Below is a small trained network, with its code and all its weights. Each question gives an input and a target symbol and asks what happens when units are switched off, that is, made to give their printed mean instead of their output.

import numpy as np


def w(rows, s, z=0):
    codes = np.array(rows[::2]) - 128.0
    scale = np.full(codes.shape[1], s)
    scale[-1] = z or s
    return codes * scale


def f(y):
    return y / 2 * (1 + np.tanh(0.7978845608 * (y + 0.044715 * y**3)))


def softmax(a):
    e = np.exp(a - a.max(-1, keepdims=True))
    return e / e.sum(-1, keepdims=True)


def log_softmax(a):
    a = a - a.max(-1, keepdims=True)
    return a - np.log(np.exp(a).sum(-1, keepdims=True))


def net(x, mask):
    ids = ['ΘΩβελφψ'.index(c) for c in x.split()]
    T = len(ids)
    res = E[ids] + P[:T]
    u = 0
    for l in range(2):
        q, k, v = (res @ M[l].T for M in (Q, K, V))
        z = softmax(np.where(np.tri(T) > 0, q @ k.T / 2**0.5, -1e9)) @ v
        res = res + np.where(mask[u], z, O[l][:, -1]) @ O[l][:, :-1]
        u += 1
        y = f(res @ A[l][:, :-1].T + A[l][:, -1])
        res = res + np.where(mask[u : u + 4], y, B[l][:, -1]) @ B[l][:, :-1]
        u += 4
    return log_softmax(res[-1] @ U[:, :-1].T + U[:, -1])


Q, K, V, O, A, B = {}, {}, {}, {}, {}, {}
E = w([
[129,92,30],'Θ',
[77,159,51],'Ω',
[145,162,105],'β',
[73,200,86],'ε',
[84,181,75],'λ',
[248,76,139],'φ',
[210,181,179],'ψ',
],0.014)
P = w([
[129,175,106],'0',
[112,173,1],'1',
[138,189,28],'2',
[153,205,88],'3',
[151,190,106],'4',
[138,188,116],'5',
[146,179,139],'6',
[164,172,171],'7',
[116,176,151],'8',
[98,89,62],'9',
],0.0082)
Q[0] = w([
[103,124,167],'0.h0',
[191,171,3],'0.h0',
],0.0079)
K[0] = w([
[98,252,143],'0.h0',
[78,131,208],'0.h0',
],0.011)
V[0] = w([
[217,116,154],'0.h0',
[245,111,155],'0.h0',
],0.011)
O[0] = w([
[193,186,19,195],'0.h0',
[254,95,31,253],'0.h0',
],0.0073,0.0011)
A[0] = w([
[84,28,10,254],'0.n0',
[68,254,88,106],'0.n1',
[168,176,243,128],'0.n2',
[18,72,175,154],'0.n3',
],0.0075,0.0021)
B[0] = w([
[77,247,147,223],'0.n0',
[195,177,28,254],'0.n1',
[62,75,139,153],'0.n2',
[13,67,2,163],'0.n3',
],0.0058,0.0055)
Q[1] = w([
[125,134,136],'1.h0',
[148,255,154],'1.h0',
],0.0098)
K[1] = w([
[91,28,144],'1.h0',
[191,35,254],'1.h0',
],0.0087)
V[1] = w([
[104,254,209],'1.h0',
[152,207,46],'1.h0',
],0.0071)
O[1] = w([
[173,247,172,124],'1.h0',
[79,150,174,254],'1.h0',
],0.012,0.0095)
A[1] = w([
[110,96,194,129],'1.n0',
[105,150,32,175],'1.n1',
[224,42,10,4],'1.n2',
[147,170,142,68],'1.n3',
],0.011,0.002)
B[1] = w([
[147,141,53,121],'1.n0',
[150,95,104,244],'1.n1',
[159,103,245,158],'1.n2',
[105,102,87,156],'1.n3',
],0.011)
U = w([
[91,140,158,57],'Θ',
[29,123,194,162],'Ω',
[205,200,116,120],'β',
[21,130,198,93],'ε',
[60,121,182,3],'λ',
[108,1,116,183],'φ',
[210,79,78,214],'ψ',
],0.0067,0.0022)

Each question gives the input, a string of symbols that net reads in full, and the target symbol t.
The units are the heads (2 rows each of Q, K, V and O) and the neurons (one row each of A and B). Each row of codes is followed by its name. A weight is (code - 128) times the scale printed after its matrix; where a second scale follows, it is the last column's (O, A, B and U).
mask holds one flag per unit, layer by layer, with each layer's heads first. A switched-off unit (its flag False) gives its mean, the last column of its rows in O or B, instead of its output. The means were averaged over made-up inputs and are rounded, as every weight is.
A unit's drop is (log p(t) with every unit on - log p(t) with that unit switched off) / (log p(t) with every unit on - log p(t) with every unit switched off).
The circuit of an input: a set's keep is (log p(t) with only the set's units on - log p(t) with every unit switched off) / (log p(t) with every unit on - log p(t) with every unit switched off). Starting from all 10 units, units are removed one at a time, each time the one whose removal leaves the highest keep (on an exact tie, the one counted first), for as long as the keep stays at least 0.8.
units of the circuit, in order: the units of the circuit, biggest drop first
unit that matters most: the unit with the biggest drop
k most important neurons: the k neurons with the biggest drops, biggest first
k most important neurons of layer l: the k neurons of layer l with the biggest drops, biggest first
drop when u is switched off: that unit's drop, to one decimal
input ε λ ψ Ω φ ψ φ λ, target ψ: units of the circuit, in order : 1.h0; 0.n1; 0.n0
input ψ β ε, target ψ: units of the circuit, in order : 0.n1; 1.n1
input φ ε Θ ψ ψ Θ Θ ψ Θ, target β: most important neuron : 0.n0
input φ ψ ψ ε ψ β Θ ψ Θ Ω, target β: 3 most important neurons : 0.n0; 0.n3; 0.n1
input Θ Ω ψ ψ Ω ψ β β Θ λ, target β: units of the circuit, in order : 1.h0; 0.n1; 0.n3
input ε β λ φ Θ φ ε, target ψ: 3 most important neurons : 0.n1; 0.n0; 1.n1
input β λ β ε Ω ε ε Ω Θ, target ε: 2 most important neurons of layer 0 : 0.n1; 0.n3
input φ ψ ψ ψ Ω, target ψ: 2 most important neurons : 1.n1; 0.n1
input ψ φ ε φ λ, target ψ: 2 most important neurons : 0.n1; 1.n1
input Θ ψ ε ψ Θ Ω ψ β ε, target β: drop when 0.n1 is switched off : 0.5
input ψ λ ε ψ Ω ε φ φ Ω, target ψ: drop when 1.n1 is switched off : 0.2
input Θ Θ β β ψ Θ Θ ψ Θ λ, target β: drop when 0.n1 is switched off : 0.1
input β Θ ψ ψ Ω ψ ε, target β: drop when 0.n1 is switched off : 0.4
input ψ ψ λ λ β λ λ Ω Θ Θ, target Ω: unit that matters most : 0.h0
